Here is a tiny trained network, its code and every weight. The questions are about switching its units off for an input and a class, where a switched-off unit gives its printed mean instead of its output.

import numpy as np


def w(rows, s, z=0):
    codes = np.array(rows[::2]) - 128.0
    scale = np.full(codes.shape[1], s)
    scale[-1] = z or s
    return codes * scale


def f(y):
    return np.maximum(y, 0)


def log_softmax(a):
    a = a - a.max(-1, keepdims=True)
    return a - np.log(np.exp(a).sum(-1, keepdims=True))


def net(x, mask):
    res = np.array(x, float).reshape(1, 5) / 4 @ E
    y = f(res @ A[0][:, :-1].T + A[0][:, -1])
    res = res + np.where(mask, y, B[0][:, -1]) @ B[0][:, :-1]
    return log_softmax(res[-1] @ U[:, :-1].T + U[:, -1])


A, B = {}, {}
E = w([
[224,174,178,72,84,177,95,93,126,139,80,188],'x0',
[132,180,202,90,151,21,108,162,179,249,70,228],'x1',
[38,138,68,114,87,117,90,110,97,85,84,132],'x2',
[165,119,157,109,238,185,216,44,122,89,114,93],'x3',
[116,81,114,199,201,92,175,186,168,161,178,66],'x4',
],0.011)
A[0] = w([
[106,98,144,159,175,133,134,141,166,120,169,77,165],'n1',
[172,188,233,77,108,111,128,138,166,195,74,208,246],'n2',
[73,133,127,164,139,123,113,142,176,135,140,104,26],'n3',
[86,67,145,224,206,122,169,178,88,118,185,42,232],'n4',
[151,83,114,110,137,156,159,20,57,63,146,34,165],'n5',
[98,104,120,148,137,103,160,111,149,139,188,2,115],'n6',
],0.0094,0.0014)
B[0] = w([
[136,87,128,45,149,77,151,166,130,205,135,32,180],'n1',
[150,38,220,137,187,149,94,105,40,221,199,223,251],'n2',
[144,116,101,105,79,135,128,96,122,146,124,104,154],'n3',
[122,59,53,254,131,186,178,221,133,88,135,63,230],'n4',
[106,234,133,73,186,111,148,90,189,87,50,134,236],'n5',
[82,80,56,179,188,137,175,133,149,151,115,69,196],'n6',
],0.0097,0.022)
U = w([
[126,180,132,78,132,135,144,69,152,71,87,114,85],'0',
[97,138,110,111,9,89,64,153,125,146,118,151,185],'1',
[109,94,81,162,132,122,167,142,172,125,124,63,2],'2',
[167,104,181,106,162,112,125,104,126,180,147,185,204],'3',
],0.013,0.00082)

Each question gives the input, the list of numbers given to net, and the class t.
The units are the neurons (one row each of A and B). Each row of codes is followed by its name. A weight is (code - 128) times the scale printed after its matrix; where a second scale follows, it is the last column's (A, B and U).
mask holds one flag per neuron, in row order. A switched-off neuron (its flag False) gives its mean, the last column of its row in B, instead of its output. The means were averaged over made-up inputs and are rounded, as every weight is.
A unit's drop is (log p(t) with every unit on - log p(t) with that unit switched off) / (log p(t) with every unit on - log p(t) with every unit switched off).
The circuit of an input: a set's keep is (log p(t) with only the set's units on - log p(t) with every unit switched off) / (log p(t) with every unit on - log p(t) with every unit switched off). Starting from all 6 units, units are removed one at a time, each time the one whose removal leaves the highest keep (on an exact tie, the one counted first), for as long as the keep stays at least 0.8.
units of the circuit, in order: the units of the circuit, biggest drop first
k most important neurons: the k neurons with the biggest drops, biggest first
drop of u: that unit's drop, to one decimal
input [5,2,8,-6,-6], class 3: units of the circuit, in order => [n2]
input [-3,0,-7,-8,-1], class 1: 3 most important neurons => [n2, n4, n6]
input [5,0,-8,4,6], class 2: 2 most important neurons => [n4, n1]
input [5,-6,-7,-1,1], class 0: 3 most important neurons => [n2, n4, n5]
input [-2,4,7,-1,0], class 1: 3 most important neurons => [n2, n5, n4]
input [7,-4,3,-4,-4], class 1: 2 most important neurons => [n2, n5]
input [-6,3,-3,-8,-1], class 1: units of the circuit, in order => [n2, n4, n6]
input [3,-5,-6,-2,-1], class 0: units of the circuit, in order => [n2, n4]
input [4,-2,5,-8,7], class 1: 2 most important neurons => [n4, n6]
input [-3,7,-8,-2,8], class 2: drop of n4 => 2.9
input [-1,6,-6,4,7], class 2: drop of n4 => 2.0
input [8,-7,5,6,6], class 0: drop of n1 => 0.0
